Here is a tiny trained network, its code and every weight. The questions are about switching its units off for an input and a target symbol, where a switched-off unit gives its printed mean instead of its output.

import numpy as np


def w(rows, s, z=0):
    codes = np.array(rows[::2]) - 128.0
    scale = np.full(codes.shape[1], s)
    scale[-1] = z or s
    return codes * scale


def f(y):
    return y / 2 * (1 + np.tanh(0.7978845608 * (y + 0.044715 * y**3)))


def softmax(a):
    e = np.exp(a - a.max(-1, keepdims=True))
    return e / e.sum(-1, keepdims=True)


def log_softmax(a):
    a = a - a.max(-1, keepdims=True)
    return a - np.log(np.exp(a).sum(-1, keepdims=True))


def net(x, mask):
    ids = ['αβγζηθλμξπστψω'.index(c) for c in x.split()]
    T = len(ids)
    res = E[ids] + P[:T]
    u = 0
    for l in range(3):
        q, k, v = (res @ M[l].T for M in (Q, K, V))
        z = softmax(np.where(np.tri(T) > 0, q @ k.T / 2**0.5, -1e9)) @ v
        res = res + np.where(mask[u], z, O[l][:, -1]) @ O[l][:, :-1]
        u += 1
        y = f(res @ A[l][:, :-1].T + A[l][:, -1])
        res = res + np.where(mask[u : u + 8], y, B[l][:, -1]) @ B[l][:, :-1]
        u += 8
    return log_softmax(res[-1] @ U[:, :-1].T + U[:, -1])


Q, K, V, O, A, B = {}, {}, {}, {}, {}, {}
E = w([
[68,154,58],'α',
[46,133,217],'β',
[47,151,212],'γ',
[114,4,86],'ζ',
[172,71,208],'η',
[181,41,224],'θ',
[69,173,55],'λ',
[70,169,61],'μ',
[170,55,197],'ξ',
[208,117,208],'π',
[64,162,70],'σ',
[44,104,225],'τ',
[61,157,65],'ψ',
[194,174,93],'ω',
],0.0043)
P = w([
[175,2,70],'0',
[142,109,82],'1',
[132,119,107],'2',
[127,143,118],'3',
[127,152,134],'4',
[120,167,144],'5',
[116,181,148],'6',
[111,194,154],'7',
[103,205,161],'8',
],0.0027)
Q[0] = w([
[62,81,153],'L0H0',
[136,180,4],'L0H0',
],0.034)
K[0] = w([
[83,48,106],'L0H0',
[160,208,1],'L0H0',
],0.028)
V[0] = w([
[174,255,144],'L0H0',
[122,92,125],'L0H0',
],0.0089)
O[0] = w([
[178,191,2,3],'L0H0',
[113,118,154,168],'L0H0',
],0.0065,0.00044)
A[0] = w([
[211,124,233,47],'L0N0',
[82,74,159,120],'L0N1',
[5,135,29,86],'L0N2',
[127,125,128,145],'L0N3',
[134,132,122,89],'L0N4',
[134,133,122,74],'L0N5',
[142,139,114,2],'L0N6',
[197,45,90,131],'L0N7',
],0.016,0.0016)
B[0] = w([
[7,53,144,222],'L0N0',
[144,175,226,254],'L0N1',
[77,25,160,160],'L0N2',
[135,127,127,137],'L0N3',
[104,135,116,107],'L0N4',
[101,135,117,101],'L0N5',
[53,149,106,78],'L0N6',
[176,38,61,172],'L0N7',
],0.016,0.0015)
Q[1] = w([
[113,33,172],'L1H0',
[254,125,241],'L1H0',
],0.0089)
K[1] = w([
[33,84,168],'L1H0',
[254,78,223],'L1H0',
],0.0086)
V[1] = w([
[39,78,118],'L1H0',
[3,23,240],'L1H0',
],0.0051)
O[1] = w([
[79,159,106,156],'L1H0',
[107,162,2,255],'L1H0',
],0.006,0.0047)
A[1] = w([
[122,134,123,181],'L1N0',
[126,175,154,37],'L1N1',
[85,173,96,184],'L1N2',
[149,111,140,58],'L1N3',
[146,5,173,126],'L1N4',
[176,91,134,2],'L1N5',
[221,183,206,230],'L1N6',
[183,115,13,110],'L1N7',
],0.011,0.0026)
B[1] = w([
[139,110,130,160],'L1N0',
[60,162,185,111],'L1N1',
[119,65,164,201],'L1N2',
[103,163,131,98],'L1N3',
[38,168,49,209],'L1N4',
[87,194,169,101],'L1N5',
[246,84,145,253],'L1N6',
[4,129,52,253],'L1N7',
],0.02,0.0026)
Q[2] = w([
[90,131,232],'L2H0',
[159,250,223],'L2H0',
],0.014)
K[2] = w([
[11,186,151],'L2H0',
[35,254,241],'L2H0',
],0.0095)
V[2] = w([
[110,221,204],'L2H0',
[142,1,151],'L2H0',
],0.0092)
O[2] = w([
[99,78,255,11],'L2H0',
[98,42,4,138],'L2H0',
],0.0058,0.012)
A[2] = w([
[106,118,107,1],'L2N0',
[240,106,106,239],'L2N1',
[249,140,200,65],'L2N2',
[141,116,147,107],'L2N3',
[59,99,177,191],'L2N4',
[141,122,152,121],'L2N5',
[115,140,180,153],'L2N6',
[242,32,167,166],'L2N7',
],0.012,0.0039)
B[2] = w([
[153,172,197,163],'L2N0',
[112,41,195,254],'L2N1',
[6,115,129,215],'L2N2',
[176,125,212,125],'L2N3',
[138,207,79,145],'L2N4',
[183,155,219,129],'L2N5',
[129,220,161,141],'L2N6',
[236,211,71,238],'L2N7',
],0.025,0.0083)
U = w([
[61,147,3,252],'α',
[48,5,135,148],'β',
[216,99,132,188],'γ',
[166,157,137,89],'ζ',
[135,142,147,85],'η',
[189,195,108,69],'θ',
[140,135,138,62],'λ',
[137,141,143,61],'μ',
[141,137,150,91],'ξ',
[136,138,148,78],'π',
[133,132,143,76],'σ',
[88,125,211,131],'τ',
[120,175,147,79],'ψ',
[135,132,144,59],'ω',
],0.0042,0.0044)

Each question gives the input, a string of symbols that net reads in full, and the target symbol t.
The units are the heads (2 rows each of Q, K, V and O) and the neurons (one row each of A and B). Each row of codes is followed by its name. A weight is (code - 128) times the scale printed after its matrix; where a second scale follows, it is the last column's (O, A, B and U).
mask holds one flag per unit, layer by layer, with each layer's heads first. A switched-off unit (its flag False) gives its mean, the last column of its rows in O or B, instead of its output. The means were averaged over made-up inputs and are rounded, as every weight is.
A unit's drop is (log p(t) with every unit on - log p(t) with that unit switched off) / (log p(t) with every unit on - log p(t) with every unit switched off).
The circuit of an input: a set's keep is (log p(t) with only the set's units on - log p(t) with every unit switched off) / (log p(t) with every unit on - log p(t) with every unit switched off). Starting from the 12 units with the biggest drops (on a tie, the unit counted first), units are removed one at a time, each time the one whose removal leaves the highest keep (on an exact tie, the one counted first), for as long as the keep stays at least 0.8.
circuit, biggest first: the units of the circuit, biggest drop first
unit that matters most: the unit with the biggest drop
k most important neurons: the k neurons with the biggest drops, biggest first
k most important neurons of layer l: the k neurons of layer l with the biggest drops, biggest first
input ω θ τ η σ ξ ω, target β: circuit, biggest first -> (L2N7)
input β ζ ω η, target α: 4 most important neurons -> (L0N0; L2N1; L1N6; L1N4)
input τ ω ω ω ω π β, target θ: 4 most important neurons of layer 0 -> (L0N0; L0N1; L0N2; L0N7)
input θ σ ζ, target α: circuit, biggest first -> (L0N7; L2H0)
input ζ ζ τ μ ζ, target γ: 2 most important neurons of layer 2 -> (L2N2; L2N7)
input ψ σ ζ ω ξ, target α: circuit, biggest first -> (L0N0; L1N4; L0H0)
input ω ζ ξ ζ, target β: 2 most important neurons of layer 1 -> (L1N4; L1N7)
input ω ω ζ ω ω σ ω ξ, target α: circuit, biggest first -> (L0N0; L2N1; L1N4)
input ω ω ω τ ω ω, target γ: 3 most important neurons -> (L2N7; L0N0; L2N1)
input ω ω ζ ω ω ω ψ ζ ω, target γ: 2 most important neurons of layer 1 -> (L1N6; L1N4)
input ω β σ ω σ ω ζ η, target α: 2 most important neurons -> (L0N0; L1N6)
input τ τ ω γ μ γ, target θ: 2 most important neurons -> (L0N0; L0N7)
input τ ω ω π, target α: 2 most important neurons -> (L0N0; L2N1)
input π τ ζ η ω θ, target α: unit that matters most -> L0N0
input ζ τ ω, target α: 3 most important neurons -> (L1N7; L0N1; L2N1)
input π γ θ τ, target β: 4 most important neurons -> (L0N0; L0N7; L1N4; L1N7)
input ζ α θ ζ ζ, target γ: 4 most important neurons -> (L0N1; L1N7; L0N2; L2N2)
input τ ω γ, target θ: 2 most important neurons -> (L0N0; L1N1)
input θ π σ ω, target α: 3 most important neurons -> (L0N1; L1N7; L2N1)
input τ ζ ζ τ, target θ: unit that matters most -> L0H0
input γ ψ τ γ, target γ: 2 most important neurons -> (L2N7; L1N6)
input ω ω τ ψ τ η τ π γ, target τ: 2 most important neurons -> (L0N7; L0N1)
input ω ω β, target τ: 4 most important neurons -> (L2N2; L0N7; L2N1; L2N7)
input θ λ λ γ μ γ β ω ζ, target α: 3 most important neurons -> (L1N7; L2N1; L1N6)
input ω π ξ τ ω ζ ψ μ γ, target τ: 2 most important neurons -> (L2N2; L0N7)
input ω τ τ π, target α: 2 most important neurons of layer 2 -> (L2N1; L2N4)
input π τ ω τ, target β: 2 most important neurons of layer 2 -> (L2N1; L2N2)
input τ ζ ξ ω τ ω β, target θ: unit that matters most -> L0H0
input π ζ ω ζ σ ψ β σ γ, target β: 3 most important neurons of layer 1 -> (L1N4; L1N7; L1N6)
